Below is a small trained network, with its code and all its weights. Each question gives an input and a class and asks what happens when units are switched off, that is, made to give their printed mean instead of their output.

import numpy as np


def w(rows, s, z=0):
    codes = np.array(rows[::2]) - 128.0
    scale = np.full(codes.shape[1], s)
    scale[-1] = z or s
    return codes * scale


def f(y):
    return y / 2 * (1 + np.tanh(0.7978845608 * (y + 0.044715 * y**3)))


def log_softmax(a):
    a = a - a.max(-1, keepdims=True)
    return a - np.log(np.exp(a).sum(-1, keepdims=True))


def net(x, mask):
    res = np.array(x, float).reshape(1, 7) / 4 @ E
    y = f(res @ A[0][:, :-1].T + A[0][:, -1])
    res = res + np.where(mask, y, B[0][:, -1]) @ B[0][:, :-1]
    return log_softmax(res[-1] @ U[:, :-1].T + U[:, -1])


A, B = {}, {}
E = w([
[126,125,126,134,126,124,132,133,132,134,126],'x0',
[59,153,135,71,152,122,171,140,153,62,20],'x1',
[125,128,124,125,126,127,134,133,127,134,129],'x2',
[143,20,253,94,115,169,150,144,140,140,124],'x3',
[130,127,133,130,129,120,122,125,126,122,125],'x4',
[88,112,146,98,81,73,131,16,175,173,146],'x5',
[124,130,127,128,128,135,124,128,128,125,132],'x6',
],0.015)
A[0] = w([
[68,80,215,47,58,62,163,29,198,166,111,68],'neuron 1',
[70,210,50,102,155,87,134,119,151,91,84,140],'neuron 2',
[155,113,178,139,191,192,108,253,97,79,85,190],'neuron 3',
[116,106,121,117,101,85,118,30,154,213,204,148],'neuron 4',
[185,55,187,167,96,170,105,137,84,189,199,121],'neuron 5',
[214,161,80,168,158,178,95,234,74,101,150,247],'neuron 6',
[55,155,118,95,135,117,177,132,151,78,58,170],'neuron 7',
[163,178,62,175,163,129,125,254,43,80,132,192],'neuron 8',
[87,105,182,52,128,129,151,146,172,75,30,79],'neuron 9',
[192,170,100,191,92,115,89,100,112,122,195,162],'neuron 10',
[91,138,118,101,205,175,133,227,108,66,18,99],'neuron 11',
[69,67,239,61,115,165,180,134,209,89,45,64],'neuron 12',
[198,179,41,231,126,128,89,146,66,157,208,254],'neuron 13',
[63,159,87,108,134,47,95,50,169,144,161,113],'neuron 14',
[198,21,219,129,95,201,142,143,105,173,165,137],'neuron 15',
[132,127,90,147,71,85,106,68,145,204,207,166],'neuron 16',
[47,206,56,120,168,80,160,75,148,67,58,139],'neuron 17',
],0.0068,0.0062)
B[0] = w([
[50,68,207,68,138,136,60,77,97,223,78,247],'neuron 1',
[100,186,76,125,77,128,83,140,183,129,76,217],'neuron 2',
[186,130,131,125,172,200,195,174,117,57,166,234],'neuron 3',
[147,163,161,174,85,75,133,85,142,152,184,225],'neuron 4',
[210,118,169,65,118,142,80,185,206,133,145,206],'neuron 5',
[114,89,89,72,254,238,79,128,128,166,96,238],'neuron 6',
[47,193,109,95,137,120,135,169,117,115,51,213],'neuron 7',
[119,129,115,113,218,223,126,87,127,139,58,242],'neuron 8',
[45,88,131,126,150,129,156,136,20,136,142,212],'neuron 9',
[138,99,106,121,158,135,144,105,88,179,189,192],'neuron 10',
[132,195,140,211,108,172,231,105,112,34,117,231],'neuron 11',
[55,18,192,89,152,157,150,108,21,147,144,238],'neuron 12',
[110,56,59,135,217,161,94,59,89,221,143,249],'neuron 13',
[83,123,82,157,70,54,96,149,99,126,152,199],'neuron 14',
[216,123,193,39,91,139,130,230,214,106,146,233],'neuron 15',
[152,124,122,194,93,87,170,47,104,149,194,214],'neuron 16',
[56,158,49,120,92,85,47,181,186,134,72,231],'neuron 17',
],0.007,0.015)
U = w([
[79,58,127,98,220,163,103,68,53,195,113,251],'0',
[151,159,54,228,86,27,121,33,105,151,221,201],'1',
[238,110,131,85,161,167,119,233,239,105,168,133],'2',
[184,108,226,104,13,74,108,108,219,158,175,23],'3',
[115,236,66,141,164,155,153,144,172,55,58,84],'4',
[60,176,97,106,14,2,79,153,168,119,89,75],'5',
[136,116,185,120,141,157,244,177,61,19,142,41],'6',
],0.0067,0.0021)

Each question gives the input, the list of numbers given to net, and the class t.
The units are the neurons (one row each of A and B). Each row of codes is followed by its name. A weight is (code - 128) times the scale printed after its matrix; where a second scale follows, it is the last column's (A, B and U).
mask holds one flag per neuron, in row order. A switched-off neuron (its flag False) gives its mean, the last column of its row in B, instead of its output. The means were averaged over made-up inputs and are rounded, as every weight is.
A unit's drop is (log p(t) with every unit on - log p(t) with that unit switched off) / (log p(t) with every unit on - log p(t) with every unit switched off).
The circuit of an input: a set's keep is (log p(t) with only the set's units on - log p(t) with every unit switched off) / (log p(t) with every unit on - log p(t) with every unit switched off). Starting from the 12 units with the biggest drops (on a tie, the unit counted first), units are removed one at a time, each time the one whose removal leaves the highest keep (on an exact tie, the one counted first), for as long as the keep stays at least 0.8.
units of the circuit, in order: the units of the circuit, biggest drop first
most important unit: the unit with the biggest drop
k most important neurons: the k neurons with the biggest drops, biggest first
drop of u: that unit's drop, to one decimal
input [0,-8,7,-6,-2,2,-3], class 1: most important unit => neuron 16
input [4,1,2,4,5,0,8], class 6: units of the circuit, in order => neuron 13; neuron 6
input [-2,1,-1,0,-8,-2,8], class 4: units of the circuit, in order => neuron 12; neuron 1
input [-4,0,-1,-4,-4,1,2], class 1: units of the circuit, in order => neuron 1; neuron 12; neuron 15; neuron 6
input [8,2,3,1,2,-1,-7], class 6: units of the circuit, in order => neuron 13; neuron 1
input [3,0,8,1,1,-3,-4], class 2: 3 most important neurons => neuron 12; neuron 1; neuron 9
input [3,7,-7,1,1,-8,0], class 6: 3 most important neurons => neuron 3; neuron 9; neuron 12
input [2,8,2,0,-5,-4,3], class 4: 3 most important neurons => neuron 17; neuron 2; neuron 7
input [-6,3,-1,4,5,0,-3], class 6: units of the circuit, in order => neuron 13; neuron 6
input [6,1,2,1,2,-8,-1], class 6: 3 most important neurons => neuron 3; neuron 11; neuron 17
input [-3,4,-3,6,-7,0,-5], class 6: 2 most important neurons => neuron 13; neuron 6
input [1,7,-5,0,-4,0,6], class 4: 2 most important neurons => neuron 17; neuron 11
input [-3,-3,0,1,-4,-6,0], class 2: 2 most important neurons => neuron 1; neuron 12
input [4,5,4,-8,8,1,-3], class 5: units of the circuit, in order => neuron 17
input [8,5,-2,0,4,6,-8], class 5: 4 most important neurons => neuron 13; neuron 6; neuron 17; neuron 8
input [-7,-8,8,-4,1,1,6], class 1: 2 most important neurons => neuron 16; neuron 1
input [-6,-2,0,-5,-7,1,4], class 1: 2 most important neurons => neuron 1; neuron 12
input [-8,-1,-5,1,4,1,1], class 3: drop of neuron 8 => 0.1
input [2,8,1,1,6,-6,-3], class 6: drop of neuron 11 => 0.2
input [2,0,5,8,1,3,2], class 3: most important unit => neuron 15
input [-8,-5,-8,-3,2,1,-5], class 1: drop of neuron 1 => 0.2
